How the nodes are linked:
Mag du Pef
Mag ra Nat
Mag se Faz
Mif du Pef
Mif ra Rup
Mif se Tas
Tar du Tar
Tar ra Luv
Tar se Fal
Mis du Nam
Mis ra Zam
Mis se Ton
Fim du Som
Fim ra Zer
Fim se Fab
Pef du Pif
Pef ra Kig
Pef se Zon
Ser du Buf
Ser ra Zif
Ser se Mag
Gid du Nir
Gid ra Fer
Gid se Kav
Kol du Mub
Kol ra Rav
Kol se Fab
Ton du Zam
Ton ra Las
Ton se Sar
Nak du Zub
Nak ra Guz
Nak se Lor
Bif du Rup
Bif ra Gik
Bif se Som
Feb du Zub
Feb ra Lor
Feb se Vug
Fab du Rud
Fab ra Koz
Fab se Kig
Zer du Kan
Zer ra Kun
Zer se Mir
Pif du Tas
Pif ra Kip
Pif se Mip
Zam du Det
Zam ra Guz
Zam se Las
Koz du Fal
Koz ra Bur
Koz se Nef
Mes du Faz
Mes ra Mir
Mes se Mip
Vip du Ges
Vip ra Gik
Vip se Zok
Som du Kig
Som ra Kan
Som se Zer
Seb du Koz
Seb ra Nef
Seb se Fum
Ril du Ton
Ril ra Sar
Ril se Kav
Fot du Fim
Fot ra Lif
Fot se Buf
Nef du Pim
Nef ra Vun
Nef se Lif
Mir du Bas
Mir ra Pif
Mir se Pef
Lup du Feb
Lup ra Bis
Lup se Bis
Las du Lup
Las ra Bis
Las se Bil
Zok du Gik
Zok ra Kol
Zok se Kol
Gik du Luv
Gik ra Tar
Gik se Mub
Bel du Nak
Bel ra Nir
Bel se Ges
Zuz du Zuz
Zuz ra Kam
Zuz se Rut
Rup du Fim
Rup ra Bur
Rup se Kig
Fal du Bok
Fal ra Reb
Fal se Fab
Lag du Kip
Lag ra Mis
Lag se Kan
Lor du Fid
Lor ra Lor
Lor se Bel
Tuf du Bel
Tuf ra Nak
Tuf se Kav
Fud du Mip
Fud ra Ton
Fud se Ril
Bis du Tuf
Bis ra Tuf
Bis se Fid
Fem du Kam
Fem ra Pim
Fem se Rin
Nam du Ril
Nam ra Det
Nam se Zam
Zif du Zam
Zif ra Mip
Zif se Nat
Pob du Zuz
Pob ra Pur
Pob se Rut
Kip du Kog
Kip ra Ker
Kip se Bel
Luv du Vip
Luv ra Tuf
Luv se Bok
Guz du Kav
Guz ra Rud
Guz se Guz
Fum du Bok
Fum ra Tar
Fum se Tar
Det du Sar
Det ra Feb
Det se Lup
Tas du Lup
Tas ra Feb
Tas se Kip
Mip du Mir
Mip ra Pef
Mip se Mif
Ker du Fot
Ker ra Buf
Ker se Ser
Pur du Kol
Pur ra Ges
Pur se Vip
Kan du Ker
Kan ra Ser
Kan se Bas
Bur du Zer
Bur ra Faz
Bur se Mip
Ges du Biv
Ges ra Leb
Ges se Gik
Vug du Lor
Vug ra Bel
Vug se Tas
Bas du Mif
Bas ra Tas
Bas se Pif
Vun du Mub
Vun ra Fim
Vun se Rup
Kog du Fud
Kog ra Ril
Kog se Nam
Reb du Gel
Reb ra Bif
Reb se Bod
Biv du Zok
Biv ra Leb
Biv se Leb
Kav du Fer
Kav ra Pob
Kav se Bel
Rin du Bis
Rin ra Biv
Rin se Ges
Nir du Guz
Nir ra Pil
Nir se Fer
Fid du Tuf
Fid ra Zub
Fid se Nir
Bod du Bif
Bod ra Som
Bod se Fim
Faz du Nat
Faz ra Bas
Faz se Mir
Lif du Bif
Lif ra Faz
Lif se Mes
Kun du Ser
Kun ra Ker
Kun se Nam
Gel du Vun
Gel ra Rup
Gel se Bif
Zon du Lag
Zon ra Tas
Zon se Kog
Buf du Lif
Buf ra Mes
Buf se Gel
Rud du Pob
Rud ra Rut
Rud se Bel
Fer du Pil
Fer ra Zuz
Fer se Zuz
Pil du Rud
Pil ra Ros
Pil se Kav
Pim du Reb
Pim ra Kol
Pim se Vun
Bok du Nef
Bok ra Gel
Bok se Reb
Kam du Pur
Kam ra Vip
Kam se Luv
Zub du Gid
Zub ra Kav
Zub se Guz
Nat du Rup
Nat ra Mif
Nat se Bas
Bil du Bis
Bil ra Fid
Bil se Bil
Leb du Kol
Leb ra Fim
Leb se Fum
Rut du Fem
Rut ra Rin
Rut se Pur
Ros du Rut
Ros ra Pur
Ros se Kam
Sar du Nat
Sar ra Det
Sar se Pob
Mub du Fum
Mub ra Gel
Mub se Rav
Kig du Bur
Kig ra Ker
Kig se Kan
Rav du Tar
Rav ra Fal
Rav se Koz

The rows follow the links: the fewer symbols apart two nodes are, the more alike their rows tend to be.

Each row is also shifted at random along 3 hidden directions that mean nothing.

Some nodes, each with a row of numbers:
Rin
38,25,9,0,31,-4,26,-4,1,5,-9,32,-2,14,11,-59,-23,-29,19,40,-13,-31,3,9,-21,10,30,-44,-11,16,19,4,7,21,-14,0,-7,-16,31
Kip
-11,-16,-3,-8,-28,-5,-19,-17,-31,12,-21,-14,2,-10,-20,21,22,16,-2,6,4,19,-16,-7,-2,-16,-11,3,-4,12,-13,-6,-10,-24,-13,40,-7,27,-17
Bif
63,32,-23,30,33,-11,5,14,45,4,31,-8,-3,-15,16,0,-15,12,18,-14,12,-24,3,-5,8,12,-10,-22,-16,-45,35,-5,16,11,8,-26,46,-37,-32
Som
73,12,-20,28,30,-12,3,1,25,-3,16,25,-12,-17,10,-14,-19,2,7,1,-9,-35,8,-10,-9,-9,3,-4,-14,-6,10,-6,10,-12,5,-8,40,-12,-44
Kig
-54,18,-40,6,-5,2,-13,-6,16,24,16,-23,-17,-19,-7,25,0,2,15,-37,9,13,-16,5,-8,-11,-36,16,1,-11,8,-6,-14,-23,21,7,44,-4,-48
Vip
15,-35,9,-30,3,10,3,-1,-15,-1,-10,37,-6,2,10,-33,-30,9,7,10,-16,-11,-3,-3,-15,16,26,9,22,44,2,8,-14,39,-12,0,-12,-17,36
Tuf
60,25,17,-7,23,-17,16,-4,2,7,-10,-19,-8,13,10,0,21,-16,-6,-7,21,15,-1,38,28,11,16,-13,-5,-21,-2,-6,9,-2,-4,-25,-16,7,14
Fot
37,-19,-27,-4,10,-1,-15,-5,8,10,17,2,-27,-17,2,20,-19,7,4,-48,-6,15,-8,3,-13,-15,-22,46,19,15,-11,-7,-24,-20,19,-10,38,3,-46
Bok
-107,-10,8,3,-1,1,-13,18,16,-7,27,-15,9,-1,5,23,-4,19,1,-29,12,13,6,-4,23,14,-16,10,22,-5,9,2,-2,16,6,-29,3,-14,11
Seb
75,38,5,38,16,-14,13,35,43,-13,16,-17,23,-14,12,-2,6,28,4,20,24,-42,24,-26,44,26,10,-77,-28,-62,53,-8,56,48,-25,-15,8,-54,4
Ser
-45,30,-26,25,13,0,4,-9,6,9,7,2,-5,-7,-7,-2,-1,-17,16,3,-4,-10,-4,-8,-22,-19,-18,-6,-19,-13,3,-3,-1,-38,13,20,34,11,-44
Zif
-125,4,-13,11,-16,5,-19,-19,-20,9,4,-10,2,3,-22,18,10,-11,12,4,-13,15,-13,-17,-29,-29,-27,15,-5,10,-14,4,-18,-51,5,33,12,37,-29
Pef
50,-6,-33,-12,-24,-2,-18,-14,-14,37,-18,-41,-15,-21,-8,33,21,36,14,-21,28,23,-26,-2,4,-3,-23,-10,-9,-16,16,-16,5,4,-5,35,23,-12,-28
Bel
89,-30,24,-24,-12,-16,-2,-9,-16,-6,-41,29,-10,2,3,-5,12,5,-33,-2,2,-1,8,34,23,1,41,23,8,28,-38,-3,4,13,-6,-5,-30,17,15
Lag
-33,13,-1,26,-1,1,-10,-7,-12,-7,7,-2,25,0,-20,-2,13,-3,6,39,-11,-15,-2,-35,-18,-14,-12,-35,-23,-11,2,3,10,-32,-15,39,-6,20,-16
Nir
-12,-17,39,-1,-10,-6,24,-4,-1,-37,-43,88,4,1,-7,-34,-1,-31,-56,39,-30,-45,37,22,0,-19,59,19,-7,45,-61,5,14,-2,4,5,-32,23,4
Lor
-7,-33,28,-22,2,-22,-10,-15,-23,0,-33,26,-10,1,-2,0,19,-2,-34,-2,-5,5,6,36,25,-6,41,16,10,37,-38,-1,-1,-12,-16,-6,-32,31,6
Pob
106,20,-19,-17,-31,33,26,14,13,-3,-4,-23,-1,14,-3,3,-4,-7,10,-8,5,15,1,3,-17,12,-23,9,-5,-29,14,2,0,34,36,6,-2,-23,26
Luv
-2,-26,25,-9,15,2,-1,9,-3,-13,-6,47,7,-1,11,-37,-25,11,-7,25,-10,-32,16,-7,8,16,39,-18,9,28,6,7,8,48,-25,-11,-18,-22,36
Fem
-13,19,-4,-10,2,20,22,2,4,3,0,22,-3,13,5,-40,-31,-24,18,16,-11,-18,-3,6,-30,10,5,-14,2,12,13,9,-6,27,12,-1,-2,-20,34
Ker
56,-39,-22,-8,1,4,-23,-19,-13,1,3,28,-24,-23,1,9,-21,14,-4,-33,-20,4,-7,-11,-21,-21,-8,54,21,33,-27,-2,-25,-30,14,5,27,20,-49
Ton
77,4,1,14,4,9,-5,2,-4,-12,25,-45,24,17,-1,19,14,6,15,5,3,26,-7,-39,-10,8,-30,-3,-6,-37,9,1,0,-19,3,2,-8,16,15
Bas
-28,-33,-15,-21,-26,-3,-26,-23,-32,23,-29,11,-19,-21,-15,14,4,21,-1,-9,0,10,-16,5,-6,-22,-1,17,6,37,-16,-8,-16,-14,-10,37,12,15,-29
Tas
-95,-2,9,-8,-9,-15,-11,-21,-29,16,-31,2,0,0,-10,0,26,-2,-7,22,6,5,-13,15,8,-13,14,-26,-11,16,-11,-5,3,-24,-28,32,-19,29,-5
Nak
-2,35,23,5,2,-19,19,-4,10,-1,-18,-10,4,9,-1,4,29,-22,-17,9,19,-2,12,42,33,3,19,-23,-17,-22,-8,-4,21,-5,0,-14,-22,8,12
Vug
31,-5,9,-32,-12,-13,-9,-10,-18,26,-25,-48,-14,5,-1,35,38,14,-11,-34,32,47,-18,39,37,6,-4,11,8,-11,-1,-11,-3,-1,-3,-7,-10,10,10

Start here and follow the symbols in turn, left to right. Where do you end up?
Answers are names.
35,-61,-1,-12,-15,4,-26,17,7,-8,12,-6,1,-22,10,35,-6,56,-13,-47,7,21,5,-18,29,12,-7,41,32,11,-3,-4,-6,34,2,-23,8,-20,-1
se se ra se: Mir
-100,2,12,-10,20,6,11,-8,-16,3,-2,29,-1,15,7,-48,-29,-23,19,31,-15,-16,-6,8,-21,7,25,-22,7,38,10,9,-10,14,-20,1,-13,0,31
du ra se du: Rud
-2,-36,0,-32,1,14,-9,0,-12,12,2,2,-11,8,12,-11,-25,17,18,-14,-1,16,-18,-1,-4,23,2,15,26,29,13,5,-21,39,-5,-12,-3,-17,37
se se ra: Koz
38,-17,-19,-14,-21,-8,-15,-18,-23,27,-30,-9,-10,-22,-11,14,16,31,4,1,14,9,-19,-1,0,-7,-2,-8,-6,5,6,-12,2,5,-16,34,9,-2,-26
se se ra ra: Bur
5,-1,3,10,-18,15,-5,5,-4,-10,18,-48,26,20,-12,28,16,0,9,-5,4,37,-7,-34,-16,3,-38,15,-4,-34,0,6,-4,-15,15,8,-16,18,13
se du ra ra: Kam
156,-28,22,2,46,-17,-5,-14,-19,-10,2,13,-2,10,12,-16,-2,3,1,9,-11,2,-3,-9,1,7,26,14,3,9,-16,1,-2,-21,-23,-19,-16,26,8
du du du: Zub
9,3,10,15,6,10,-9,1,-9,-12,24,-37,22,22,-6,18,14,-5,10,2,-5,28,-2,-26,-12,1,-30,12,-2,-21,-9,8,-8,-35,8,-2,-17,30,12
ra ra ra: Rut
-69,34,-14,31,27,-6,3,5,38,-2,32,6,-3,-6,6,-5,-12,-20,9,-9,-3,-23,12,2,-3,-2,-13,-7,-9,-16,15,2,3,-21,13,-21,29,-10,-29
du du du se: Fab
-27,-9,-16,16,10,-4,-10,-19,1,-3,0,46,-13,-23,-3,-9,-18,-8,-1,1,-21,-27,0,-8,-24,-28,4,19,-2,29,-16,-5,-7,-32,1,12,32,12,-51
du se ra: Tas
-140,15,-17,0,-20,0,-9,-20,-16,23,-19,-1,-11,-13,-17,3,13,-7,4,9,6,-5,-13,7,-11,-25,-9,-17,-11,17,1,-5,-5,-29,-4,38,16,13,-35
du se du: Tas
-112,34,24,-1,3,-20,5,-11,-14,9,-14,-28,8,17,-10,5,37,-35,-10,18,13,16,-4,37,25,0,9,-29,-16,-12,-2,1,5,-29,-15,-1,-26,29,11
se du se se: Ges
63,-31,-17,5,27,-4,-11,0,14,-5,17,42,-21,-26,16,-7,-34,18,-5,-27,-20,-20,6,-12,-8,-9,9,36,16,24,-10,-5,-6,-5,3,-20,32,-9,-39
du du ra ra: Buf
65,4,-21,23,5,-11,-12,-4,15,8,-2,22,-7,-37,-1,0,-5,28,2,8,5,-41,-1,-17,0,-12,3,-27,-19,-6,18,-12,24,0,-12,19,36,-24,-52
ra du ra se: Tas
-2,-14,27,-5,-23,-1,9,-1,-1,-28,-26,36,6,6,-8,3,12,-23,-46,8,-11,-7,24,20,12,-13,26,28,2,22,-46,7,4,-13,14,-4,-32,27,10
se se se: Guz
